Below are the code and all the weights of a small trained network. Each question names an input and a target symbol and asks about switching units off, where a switched-off unit gives its printed mean instead of its output.

import numpy as np


def w(rows, s, z=0):
    codes = np.array(rows[::2]) - 128.0
    scale = np.full(codes.shape[1], s)
    scale[-1] = z or s
    return codes * scale


def norm(h):
    return h / np.sqrt((h * h).mean(-1, keepdims=True) + 1e-5)


def f(y):
    return np.maximum(y, 0)


def softmax(a):
    e = np.exp(a - a.max(-1, keepdims=True))
    return e / e.sum(-1, keepdims=True)


def log_softmax(a):
    a = a - a.max(-1, keepdims=True)
    return a - np.log(np.exp(a).sum(-1, keepdims=True))


def net(x, mask):
    ids = ['ζλμπσψ'.index(c) for c in x.split()]
    T = len(ids)
    res = E[ids] + P[:T]
    u = 0
    for l in range(3):
        r = norm(res)
        for j in range(3):
            rows = slice(2 * j, 2 * j + 2)
            q, k, v = (r @ M[l][rows].T for M in (Q, K, V))
            z = softmax(np.where(np.tri(T) > 0, q @ k.T / 2**0.5, -1e9)) @ v
            o = O[l][rows]
            res = res + np.where(mask[u + j], z, o[:, -1]) @ o[:, :-1]
        u += 3
        y = f(norm(res) @ A[l][:, :-1].T + A[l][:, -1])
        res = res + np.where(mask[u : u + 4], y, B[l][:, -1]) @ B[l][:, :-1]
        u += 4
    return log_softmax(norm(res)[-1] @ U[:, :-1].T + U[:, -1])


Q, K, V, O, A, B = {}, {}, {}, {}, {}, {}
E = w([
[88,2,96],'ζ',
[143,154,122],'λ',
[172,3,166],'μ',
[33,55,193],'π',
[152,153,170],'σ',
[91,68,87],'ψ',
],0.0082)
P = w([
[30,207,116],'0',
[164,17,212],'1',
[254,207,90],'2',
[148,109,215],'3',
[245,211,100],'4',
[95,24,210],'5',
[245,205,96],'6',
[98,67,197],'7',
],0.0054)
Q[0] = w([
[89,25,145],'0.h1',
[113,87,5],'0.h1',
[167,171,52],'0.h2',
[126,99,71],'0.h2',
[15,133,97],'0.h3',
[7,106,136],'0.h3',
],0.023)
K[0] = w([
[73,5,149],'0.h1',
[233,81,57],'0.h1',
[179,157,50],'0.h2',
[148,111,79],'0.h2',
[195,173,86],'0.h3',
[209,219,160],'0.h3',
],0.023)
V[0] = w([
[153,150,4],'0.h1',
[138,200,157],'0.h1',
[77,245,8],'0.h2',
[128,172,155],'0.h2',
[142,143,104],'0.h3',
[164,147,118],'0.h3',
],0.017)
O[0] = w([
[75,138,28,76],'0.h1',
[159,203,159,77],'0.h1',
[122,182,3,8],'0.h2',
[145,167,153,111],'0.h2',
[148,131,140,107],'0.h3',
[149,137,162,103],'0.h3',
],0.016)
A[0] = w([
[191,200,172,28],'0.n1',
[124,251,98,195],'0.n2',
[60,215,196,27],'0.n3',
[99,180,130,4],'0.n4',
],0.022,0.0013)
B[0] = w([
[179,7,137,222],'0.n1',
[236,153,97,255],'0.n2',
[39,26,144,202],'0.n3',
[153,163,137,160],'0.n4',
],0.02,0.0049)
Q[1] = w([
[242,167,114],'1.h1',
[195,107,116],'1.h1',
[48,228,229],'1.h2',
[114,131,131],'1.h2',
[196,137,139],'1.h3',
[254,24,70],'1.h3',
],0.018)
K[1] = w([
[250,120,167],'1.h1',
[160,102,139],'1.h1',
[129,179,77],'1.h2',
[141,128,132],'1.h2',
[106,101,111],'1.h3',
[184,58,54],'1.h3',
],0.02)
V[1] = w([
[227,104,208],'1.h1',
[3,124,199],'1.h1',
[87,145,205],'1.h2',
[35,94,185],'1.h2',
[142,144,164],'1.h3',
[141,146,197],'1.h3',
],0.013)
O[1] = w([
[72,192,50,179],'1.h1',
[154,251,131,164],'1.h1',
[178,170,162,162],'1.h2',
[142,202,187,254],'1.h2',
[168,132,103,73],'1.h3',
[173,144,83,44],'1.h3',
],0.011,0.0037)
A[1] = w([
[6,200,163,9],'1.n1',
[38,88,102,72],'1.n2',
[62,224,132,106],'1.n3',
[175,112,229,107],'1.n4',
],0.019,0.0013)
B[1] = w([
[94,171,247,132],'1.n1',
[148,5,170,151],'1.n2',
[75,45,233,136],'1.n3',
[158,252,106,253],'1.n4',
],0.017)
Q[2] = w([
[120,86,148],'2.h1',
[252,98,93],'2.h1',
[191,154,198],'2.h2',
[136,129,158],'2.h2',
[98,113,97],'2.h3',
[236,124,238],'2.h3',
],0.023)
K[2] = w([
[103,136,92],'2.h1',
[82,102,172],'2.h1',
[133,168,211],'2.h2',
[118,135,132],'2.h2',
[108,140,111],'2.h3',
[254,150,143],'2.h3',
],0.028)
V[2] = w([
[25,103,158],'2.h1',
[249,111,145],'2.h1',
[193,93,88],'2.h2',
[249,128,57],'2.h2',
[74,150,186],'2.h3',
[105,192,77],'2.h3',
],0.017)
O[2] = w([
[50,172,236,101],'2.h1',
[213,153,42,253],'2.h1',
[89,148,222,62],'2.h2',
[106,239,251,15],'2.h2',
[61,183,146,86],'2.h3',
[115,19,188,42],'2.h3',
],0.011,0.0051)
A[2] = w([
[1,126,4,18],'2.n1',
[32,33,177,47],'2.n2',
[96,75,165,127],'2.n3',
[2,187,193,4],'2.n4',
],0.022,0.0037)
B[2] = w([
[99,3,202,192],'2.n1',
[33,166,101,255],'2.n2',
[88,147,141,233],'2.n3',
[156,71,196,162],'2.n4',
],0.039,0.0074)
U = w([
[147,131,247,3],'ζ',
[118,2,126,54],'λ',
[161,222,174,77],'μ',
[151,208,102,236],'π',
[196,76,91,146],'σ',
[42,179,104,226],'ψ',
],0.0088,0.0033)

Each question gives the input, a string of symbols that net reads in full, and the target symbol t.
The units are the heads (2 rows each of Q, K, V and O) and the neurons (one row each of A and B). Each row of codes is followed by its name. A weight is (code - 128) times the scale printed after its matrix; where a second scale follows, it is the last column's (O, A, B and U).
mask holds one flag per unit, layer by layer, with each layer's heads first. A switched-off unit (its flag False) gives its mean, the last column of its rows in O or B, instead of its output. The means were averaged over made-up inputs and are rounded, as every weight is.
A unit's drop is (log p(t) with every unit on - log p(t) with that unit switched off) / (log p(t) with every unit on - log p(t) with every unit switched off).
The circuit of an input: a set's keep is (log p(t) with only the set's units on - log p(t) with every unit switched off) / (log p(t) with every unit on - log p(t) with every unit switched off). Starting from the 12 units with the biggest drops (on a tie, the unit counted first), units are removed one at a time, each time the one whose removal leaves the highest keep (on an exact tie, the one counted first), for as long as the keep stays at least 0.8.
units of the circuit, in order: the units of the circuit, biggest drop first
unit that matters most: the unit with the biggest drop
k most important neurons: the k neurons with the biggest drops, biggest first
k most important neurons of layer l: the k neurons of layer l with the biggest drops, biggest first
heads that matter: for each layer, one digit per head in row order, 1 if its drop is at least 0.15 and else 0, layers parted by /
input σ ζ ζ π μ ψ μ, target μ: heads that matter -> 000 / 110 / 000
input π σ ψ ψ μ π, target ψ: units of the circuit, in order -> [0.n2 2.n2]
input λ σ ψ μ ψ π μ ψ, target ψ: units of the circuit, in order -> [0.h2 2.n2 0.n2 1.h2]
input ψ σ π ψ, target ψ: heads that matter -> 010 / 010 / 010
input σ λ σ ζ ζ ψ μ, target π: heads that matter -> 000 / 000 / 000
input ζ σ σ, target σ: heads that matter -> 000 / 000 / 000
input ψ μ ζ σ, target ψ: unit that matters most -> 1.h2
input ψ π ψ ζ ζ σ, target ψ: 2 most important neurons -> [2.n2 0.n2]
input π μ ψ ζ ψ λ, target ψ: heads that matter -> 010 / 011 / 110
input π ζ ψ σ π π, target ψ: 2 most important neurons of layer 0 -> [0.n2 0.n3]
input π μ λ σ, target π: 2 most important neurons of layer 2 -> [2.n1 2.n4]
input π σ ζ π μ, target μ: 2 most important neurons of layer 1 -> [1.n4 1.n2]
input π ζ π ζ, target μ: 2 most important neurons of layer 2 -> [2.n2 2.n1]
input ψ ζ λ μ, target ψ: units of the circuit, in order -> [0.h2 2.n2 1.h2 0.n2]
input σ λ ζ ζ, target σ: units of the circuit, in order -> [0.h2 0.n2 2.h1 2.n2]
input λ σ ζ λ, target λ: heads that matter -> 110 / 010 / 110
input ψ μ λ μ σ ζ λ, target π: unit that matters most -> 0.h2
input π ψ ζ ζ, target π: heads that matter -> 000 / 000 / 010
input π μ π, target μ: 4 most important neurons -> [1.n4 2.n1 1.n2 2.n4]
input σ μ σ μ σ π, target σ: unit that matters most -> 0.h2
input π σ π ψ σ ψ, target π: 2 most important neurons of layer 2 -> [2.n1 2.n4]
input π π σ ζ λ ψ, target σ: 2 most important neurons of layer 0 -> [0.n2 0.n1]
input ψ σ μ μ, target ψ: 2 most important neurons of layer 0 -> [0.n2 0.n1]
input σ π λ π, target σ: 2 most important neurons -> [0.n2 1.n4]
input π ψ λ μ, target π: 2 most important neurons of layer 2 -> [2.n1 2.n4]
